Here is a tiny trained network, its code and every weight. The questions are about switching its units off for an input and a target symbol, where a switched-off unit gives its printed mean instead of its output.

import numpy as np


def w(rows, s, z=0):
    codes = np.array(rows[::2]) - 128.0
    scale = np.full(codes.shape[1], s)
    scale[-1] = z or s
    return codes * scale


def norm(h):
    return h / np.sqrt((h * h).mean(-1, keepdims=True) + 1e-5)


def f(y):
    return np.maximum(y, 0)


def softmax(a):
    e = np.exp(a - a.max(-1, keepdims=True))
    return e / e.sum(-1, keepdims=True)


def log_softmax(a):
    a = a - a.max(-1, keepdims=True)
    return a - np.log(np.exp(a).sum(-1, keepdims=True))


def net(x, mask):
    ids = ['ΔΘΞαζλ'.index(c) for c in x.split()]
    T = len(ids)
    res = E[ids] + P[:T]
    q, k, v = (norm(res) @ M[0].T for M in (Q, K, V))
    z = softmax(np.where(np.tri(T) > 0, q @ k.T / 2**0.5, -1e9)) @ v
    res = res + np.where(mask[0], z, O[0][:, -1]) @ O[0][:, :-1]
    y = f(norm(res) @ A[0][:, :-1].T + A[0][:, -1])
    res = res + np.where(mask[1:9], y, B[0][:, -1]) @ B[0][:, :-1]
    return log_softmax(norm(res)[-1] @ U[:, :-1].T + U[:, -1])


Q, K, V, O, A, B = {}, {}, {}, {}, {}, {}
E = w([
[151,111,209,155],'Δ',
[251,238,94,168],'Θ',
[140,164,125,134],'Ξ',
[203,202,160,137],'α',
[126,231,81,95],'ζ',
[215,94,165,184],'λ',
],0.012)
P = w([
[84,119,150,157],'0',
[159,151,150,115],'1',
[63,242,185,139],'2',
[151,99,84,101],'3',
[161,152,153,118],'4',
[56,248,190,142],'5',
[197,80,78,80],'6',
[164,153,155,122],'7',
[23,186,126,169],'8',
[179,91,92,89],'9',
],0.015)
Q[0] = w([
[181,253,233,170],'head 0',
[145,72,102,120],'head 0',
],0.013)
K[0] = w([
[84,130,78,248],'head 0',
[220,100,132,35],'head 0',
],0.016)
V[0] = w([
[112,28,2,252],'head 0',
[211,212,73,79],'head 0',
],0.0051)
O[0] = w([
[185,168,190,253,2],'head 0',
[110,77,48,166,125],'head 0',
],0.011,0.0027)
A[0] = w([
[131,150,94,157,132],'neuron 0',
[157,109,105,78,2],'neuron 1',
[121,164,154,111,167],'neuron 2',
[61,152,137,248,139],'neuron 3',
[97,119,97,117,215],'neuron 4',
[167,185,156,145,14],'neuron 5',
[169,207,67,144,116],'neuron 6',
[91,196,155,206,126],'neuron 7',
],0.017,0.0035)
B[0] = w([
[99,193,117,64,157],'neuron 0',
[9,146,167,120,185],'neuron 1',
[165,157,113,146,223],'neuron 2',
[235,132,124,59,198],'neuron 3',
[157,96,132,153,171],'neuron 4',
[98,111,15,113,211],'neuron 5',
[129,77,208,141,254],'neuron 6',
[24,122,118,191,244],'neuron 7',
],0.013,0.008)
U = w([
[146,68,223,118,131],'Δ',
[146,44,163,182,254],'Θ',
[151,221,81,8,83],'Ξ',
[62,122,190,242,57],'α',
[37,161,126,18,130],'ζ',
[88,158,50,148,126],'λ',
],0.015,0.0059)

Each question gives the input, a string of symbols that net reads in full, and the target symbol t.
The units are the heads (2 rows each of Q, K, V and O) and the neurons (one row each of A and B). Each row of codes is followed by its name. A weight is (code - 128) times the scale printed after its matrix; where a second scale follows, it is the last column's (O, A, B and U).
mask holds one flag per unit, heads first, then neurons. A switched-off unit (its flag False) gives its mean, the last column of its rows in O or B, instead of its output. The means were averaged over made-up inputs and are rounded, as every weight is.
A unit's drop is (log p(t) with every unit on - log p(t) with that unit switched off) / (log p(t) with every unit on - log p(t) with every unit switched off).
The circuit of an input: a set's keep is (log p(t) with only the set's units on - log p(t) with every unit switched off) / (log p(t) with every unit on - log p(t) with every unit switched off). Starting from all 9 units, units are removed one at a time, each time the one whose removal leaves the highest keep (on an exact tie, the one counted first), for as long as the keep stays at least 0.8.
circuit, biggest first: the units of the circuit, biggest drop first
most important unit: the unit with the biggest drop
top k neurons: the k neurons with the biggest drops, biggest first
drop when u is switched off: that unit's drop, to one decimal
input λ α λ ζ ζ λ α Ξ, target α: most important unit : head 0
input α Δ Δ Θ Δ α λ Δ Ξ Θ, target Δ: top 2 neurons : [neuron 6; neuron 7]
input α α α Ξ α, target ζ: circuit, biggest first : [head 0; neuron 1]
input Ξ Δ Δ ζ Δ, target λ: circuit, biggest first : [neuron 6; neuron 5; neuron 1]
input Θ ζ ζ λ α, target Θ: top 4 neurons : [neuron 6; neuron 1; neuron 5; neuron 7]
input ζ ζ Δ Δ α Δ Δ α Δ Θ, target Δ: top 3 neurons : [neuron 6; neuron 7; neuron 5]
input ζ α Δ Ξ Ξ Δ Θ ζ, target Δ: top 3 neurons : [neuron 6; neuron 5; neuron 7]
input Ξ α Ξ α Ξ, target λ: circuit, biggest first : [head 0; neuron 5; neuron 3]
input λ ζ α Ξ α α Δ α, target α: top 2 neurons : [neuron 3; neuron 7]
input Θ Ξ α α α Θ α Δ, target Θ: top 3 neurons : [neuron 7; neuron 1; neuron 3]
input α α α α Δ Θ Ξ λ, target ζ: top 3 neurons : [neuron 1; neuron 6; neuron 7]
input Ξ ζ Θ α λ ζ ζ α λ, target λ: top 2 neurons : [neuron 7; neuron 3]
input α α λ Δ Δ ζ α ζ λ α, target Θ: top 2 neurons : [neuron 6; neuron 0]
input Θ α Θ α Ξ Δ λ Ξ, target Θ: circuit, biggest first : [neuron 6]
input λ Δ λ, target λ: circuit, biggest first : [neuron 5; neuron 7; neuron 3]
input α ζ Θ Δ λ Θ Ξ, target Δ: top 3 neurons : [neuron 5; neuron 7; neuron 6]
input Θ Δ ζ α Δ, target Θ: top 2 neurons : [neuron 7; neuron 1]
input Θ Δ Ξ λ Θ, target Θ: top 2 neurons : [neuron 6; neuron 1]
input Θ Δ α ζ α α α Ξ, target Θ: top 2 neurons : [neuron 6; neuron 1]
input Δ Δ Θ α, target Δ: most important unit : neuron 6
input Δ α α Δ Ξ ζ Δ, target ζ: top 2 neurons : [neuron 1; neuron 6]
input Δ Ξ Θ λ ζ ζ α Δ Θ α, target Δ: drop when neuron 7 is switched off : 0.4
input Δ ζ α ζ ζ Ξ α Δ, target Ξ: drop when neuron 7 is switched off : 0.3
input Ξ λ Δ ζ ζ Ξ Δ Ξ, target λ: drop when head 0 is switched off : 1.2
input α Θ ζ Ξ Δ α ζ Θ, target ζ: drop when neuron 0 is switched off : 0.5
